Here is a tiny trained network, its code and every weight. The questions are about switching its units off for an input and a class, where a switched-off unit gives its printed mean instead of its output.

import numpy as np


def w(rows, s, z=0):
    codes = np.array(rows[::2]) - 128.0
    scale = np.full(codes.shape[1], s)
    scale[-1] = z or s
    return codes * scale


def f(y):
    return np.maximum(y, 0)


def log_softmax(a):
    a = a - a.max(-1, keepdims=True)
    return a - np.log(np.exp(a).sum(-1, keepdims=True))


def net(x, mask):
    res = np.array(x, float).reshape(1, 3) / 4 @ E
    y = f(res @ A[0][:, :-1].T + A[0][:, -1])
    res = res + np.where(mask, y, B[0][:, -1]) @ B[0][:, :-1]
    return log_softmax(res[-1] @ U[:, :-1].T + U[:, -1])


A, B = {}, {}
E = w([
[103,14,78],'x0',
[252,63,41],'x1',
[123,138,220],'x2',
],0.012)
A[0] = w([
[176,67,143,199],'N0',
[80,41,115,114],'N1',
[126,121,141,2],'N2',
[185,115,176,197],'N3',
[106,222,197,201],'N4',
[137,12,119,131],'N5',
[103,155,9,198],'N6',
],0.013,0.0074)
B[0] = w([
[167,104,52,214],'N0',
[154,61,163,208],'N1',
[72,58,170,128],'N2',
[177,145,44,185],'N3',
[152,112,216,251],'N4',
[110,7,46,232],'N5',
[62,201,133,221],'N6',
],0.012,0.013)
U = w([
[79,165,136,94],'0',
[64,95,226,254],'1',
[250,173,173,111],'2',
[139,64,112,112],'3',
],0.016,0.0041)

Each question gives the input, the list of numbers given to net, and the class t.
The units are the neurons (one row each of A and B). Each row of codes is followed by its name. A weight is (code - 128) times the scale printed after its matrix; where a second scale follows, it is the last column's (A, B and U).
mask holds one flag per neuron, in row order. A switched-off neuron (its flag False) gives its mean, the last column of its row in B, instead of its output. The means were averaged over made-up inputs and are rounded, as every weight is.
A unit's drop is (log p(t) with every unit on - log p(t) with that unit switched off) / (log p(t) with every unit on - log p(t) with every unit switched off).
The circuit of an input: a set's keep is (log p(t) with only the set's units on - log p(t) with every unit switched off) / (log p(t) with every unit on - log p(t) with every unit switched off). Starting from all 7 units, units are removed one at a time, each time the one whose removal leaves the highest keep (on an exact tie, the one counted first), for as long as the keep stays at least 0.8.
units of the circuit, in order: the units of the circuit, biggest drop first
k most important neurons: the k neurons with the biggest drops, biggest first
drop when u is switched off: that unit's drop, to one decimal
input [0,-5,-8], class 1: 2 most important neurons : (N3 N0)
input [4,-4,-4], class 1: units of the circuit, in order : (N0)
input [-4,-3,-8], class 0: 3 most important neurons : (N1 N6 N5)
input [7,-7,-5], class 1: 2 most important neurons : (N0 N3)
input [-2,-3,-5], class 1: 3 most important neurons : (N3 N0 N4)
input [-8,-3,8], class 2: 2 most important neurons : (N3 N5)
input [-8,-4,7], class 2: 4 most important neurons : (N3 N5 N6 N1)
input [-2,-6,-8], class 1: 3 most important neurons : (N4 N3 N0)
input [-1,2,0], class 2: 2 most important neurons : (N5 N1)
input [-6,-2,6], class 2: 3 most important neurons : (N3 N5 N6)
input [-7,0,-7], class 0: 2 most important neurons : (N6 N1)
input [-5,0,-7], class 0: drop when N6 is switched off : 0.2
input [-6,-1,8], class 2: drop when N1 is switched off : 0.0
input [1,0,-8], class 0: units of the circuit, in order : (N6)
input [-8,-3,-5], class 1: drop when N4 is switched off : 0.5
